Below is a small trained network, with its code and all its weights. Each question gives an input and a class and asks what happens when units are switched off, that is, made to give their printed mean instead of their output.

import numpy as np


def w(rows, s, z=0):
    codes = np.array(rows[::2]) - 128.0
    scale = np.full(codes.shape[1], s)
    scale[-1] = z or s
    return codes * scale


def f(y):
    return np.maximum(y, 0)


def log_softmax(a):
    a = a - a.max(-1, keepdims=True)
    return a - np.log(np.exp(a).sum(-1, keepdims=True))


def net(x, mask):
    res = np.array(x, float).reshape(1, 6) / 4 @ E
    y = f(res @ A[0][:, :-1].T + A[0][:, -1])
    res = res + np.where(mask, y, B[0][:, -1]) @ B[0][:, :-1]
    return log_softmax(res[-1] @ U[:, :-1].T + U[:, -1])


A, B = {}, {}
E = w([
[112,118,59,1,128,142,135],'x0',
[44,108,111,152,162,128,27],'x1',
[78,131,132,123,52,52,145],'x2',
[137,106,61,175,218,43,176],'x3',
[187,110,184,92,155,56,77],'x4',
[194,97,49,169,70,126,71],'x5',
],0.0081)
A[0] = w([
[125,120,112,145,152,100,147,55],'n0',
[127,116,154,116,109,152,115,54],'n1',
[159,119,156,90,142,93,90,99],'n2',
[123,129,106,134,154,105,130,45],'n3',
[96,138,161,106,158,127,150,55],'n4',
[117,117,57,29,128,144,129,37],'n5',
[127,134,110,150,105,160,185,101],'n6',
[96,136,90,159,115,171,152,62],'n7',
[116,124,117,138,78,93,129,54],'n8',
[174,126,118,132,190,199,102,63],'n9',
[88,122,132,133,74,87,143,97],'n10',
[143,125,138,128,130,133,135,241],'n11',
[121,131,151,128,91,162,108,33],'n12',
[91,133,174,115,159,139,161,63],'n13',
[130,120,123,134,151,99,137,66],'n14',
[102,127,118,139,121,143,136,160],'n15',
[124,130,89,145,157,87,154,97],'n16',
[129,137,137,111,116,147,114,59],'n17',
[184,127,68,154,81,132,81,58],'n18',
[85,129,106,154,112,164,148,65],'n19',
[180,133,133,112,114,135,194,9],'n20',
[144,134,123,131,184,194,132,57],'n21',
[136,128,195,250,115,136,142,3],'n22',
[70,140,124,123,73,65,142,51],'n23',
[143,133,156,114,125,110,105,81],'n24',
[119,128,81,162,176,95,164,32],'n25',
[95,122,178,126,154,136,157,64],'n26',
[103,128,140,157,134,127,103,145],'n27',
[174,130,149,114,103,130,185,75],'n28',
[87,126,117,128,147,122,79,29],'n29',
[85,129,102,146,121,164,156,36],'n30',
[164,127,164,103,141,82,95,56],'n31',
[122,137,137,126,135,125,138,95],'n32',
[122,133,97,78,145,124,140,47],'n33',
[156,126,157,115,133,97,107,49],'n34',
[62,121,122,145,153,143,75,39],'n35',
[90,130,104,112,148,126,69,62],'n36',
[140,132,134,147,145,153,128,80],'n37',
[109,137,146,124,91,154,119,87],'n38',
[94,145,176,115,161,141,150,63],'n39',
[128,132,191,107,67,189,96,61],'n40',
[160,124,87,153,97,140,101,67],'n41',
[157,122,100,150,103,127,111,35],'n42',
[175,131,131,123,111,138,169,73],'n43',
[102,126,150,117,137,125,148,66],'n44',
],0.021,0.0072)
B[0] = w([
[142,122,79,137,147,141,145,166],'n0',
[147,115,84,136,138,139,124,160],'n1',
[106,121,148,154,166,145,48,197],'n2',
[151,105,76,138,123,142,126,151],'n3',
[112,92,106,77,110,117,117,173],'n4',
[174,247,135,62,113,106,103,247],'n5',
[83,118,155,170,137,134,60,189],'n6',
[113,114,144,151,166,135,43,187],'n7',
[157,89,164,117,125,158,160,173],'n8',
[212,61,190,133,132,176,167,193],'n9',
[171,101,194,126,149,156,176,199],'n10',
[43,185,195,143,200,95,202,195],'n11',
[164,102,62,149,133,140,117,176],'n12',
[87,91,112,75,118,112,129,188],'n13',
[136,118,87,138,145,132,128,158],'n14',
[82,143,161,148,161,125,118,173],'n15',
[110,148,82,152,189,127,170,201],'n16',
[155,122,101,135,145,132,132,151],'n17',
[58,79,113,54,116,97,138,228],'n18',
[115,111,150,154,151,129,55,183],'n19',
[134,112,99,185,26,138,132,193],'n20',
[179,82,196,130,142,150,165,179],'n21',
[208,253,128,52,85,114,83,255],'n22',
[213,64,188,120,117,170,165,208],'n23',
[124,120,138,150,145,127,81,159],'n24',
[149,113,35,147,176,128,147,202],'n25',
[106,91,108,80,106,112,118,179],'n26',
[79,181,154,157,123,99,176,184],'n27',
[100,137,128,193,66,118,157,202],'n28',
[128,131,113,174,57,120,134,170],'n29',
[123,103,133,137,142,139,41,174],'n30',
[117,107,151,151,153,153,37,187],'n31',
[130,116,115,117,120,124,119,138],'n32',
[158,179,124,91,129,118,114,173],'n33',
[125,108,135,142,128,148,56,163],'n34',
[109,124,112,187,33,132,138,198],'n35',
[95,157,138,176,73,112,163,186],'n36',
[168,123,133,116,120,153,134,148],'n37',
[124,132,97,151,173,131,154,185],'n38',
[86,95,121,70,121,114,133,187],'n39',
[149,138,31,149,192,118,176,250],'n40',
[88,91,114,74,116,111,125,189],'n41',
[113,99,112,77,110,123,133,164],'n42',
[113,118,118,174,66,125,137,182],'n43',
[125,105,113,97,112,124,118,153],'n44',
],0.042,0.012)
U = w([
[163,131,16,154,212,90,163,68],'0',
[196,235,140,62,107,61,95,154],'1',
[66,48,116,18,107,45,133,49],'2',
[106,138,131,214,28,82,147,125],'3',
[115,108,158,167,181,125,2,179],'4',
[221,66,205,107,143,154,184,249],'5',
[17,220,234,149,237,44,231,244],'6',
],0.006,0.0012)

Each question gives the input, the list of numbers given to net, and the class t.
The units are the neurons (one row each of A and B). Each row of codes is followed by its name. A weight is (code - 128) times the scale printed after its matrix; where a second scale follows, it is the last column's (A, B and U).
mask holds one flag per neuron, in row order. A switched-off neuron (its flag False) gives its mean, the last column of its row in B, instead of its output. The means were averaged over made-up inputs and are rounded, as every weight is.
A unit's drop is (log p(t) with every unit on - log p(t) with that unit switched off) / (log p(t) with every unit on - log p(t) with every unit switched off).
The circuit of an input: a set's keep is (log p(t) with only the set's units on - log p(t) with every unit switched off) / (log p(t) with every unit on - log p(t) with every unit switched off). Starting from the 12 units with the biggest drops (on a tie, the unit counted first), units are removed one at a time, each time the one whose removal leaves the highest keep (on an exact tie, the one counted first), for as long as the keep stays at least 0.8.
circuit, biggest first: the units of the circuit, biggest drop first
unit that matters most: the unit with the biggest drop
top k neurons: the k neurons with the biggest drops, biggest first
drop when u is switched off: that unit's drop, to one decimal
input [7,7,-6,0,-1,-6], class 1: top 3 neurons	n5; n33; n28
input [3,-7,-6,4,1,5], class 3: circuit, biggest first	n20
input [8,7,7,-8,7,-7], class 0: top 3 neurons	n40; n22; n38
input [-7,5,7,-7,4,7], class 0: top 3 neurons	n40; n5; n12
input [1,7,8,-6,-2,8], class 2: top 4 neurons	n18; n41; n9; n42
input [0,-2,6,7,8,2], class 4: top 4 neurons	n31; n40; n2; n34
input [-6,-8,3,7,-7,5], class 3: top 3 neurons	n20; n40; n28
input [1,-2,8,-7,-2,7], class 5: top 4 neurons	n23; n10; n8; n25
input [-3,6,5,-4,4,-5], class 3: top 3 neurons	n35; n18; n29
input [4,-2,-4,-2,-5,5], class 2: top 2 neurons	n18; n22
input [8,8,7,4,0,-2], class 1: top 2 neurons	n5; n33
input [2,2,-4,5,-1,6], class 2: top 2 neurons	n18; n40
input [-2,6,-1,2,-7,-5], class 4: top 4 neurons	n7; n30; n19; n28
input [-2,7,7,5,-5,-8], class 2: unit that matters most	n13
input [-2,7,8,5,0,8], class 2: top 3 neurons	n18; n41; n9
input [5,8,-7,-5,-3,5], class 3: top 2 neurons	n35; n36
input [-7,-2,0,1,-5,3], class 1: drop when n22 is switched off	6.8
input [-3,-7,7,7,-8,5], class 4: drop when n18 is switched off	0.0
input [1,8,-8,-2,-2,-8], class 2: drop when n26 is switched off	1.4
input [8,2,-7,0,-3,5], class 1: circuit, biggest first	n5
input [2,-8,-7,-6,3,4], class 3: drop when n20 is switched off	0.4
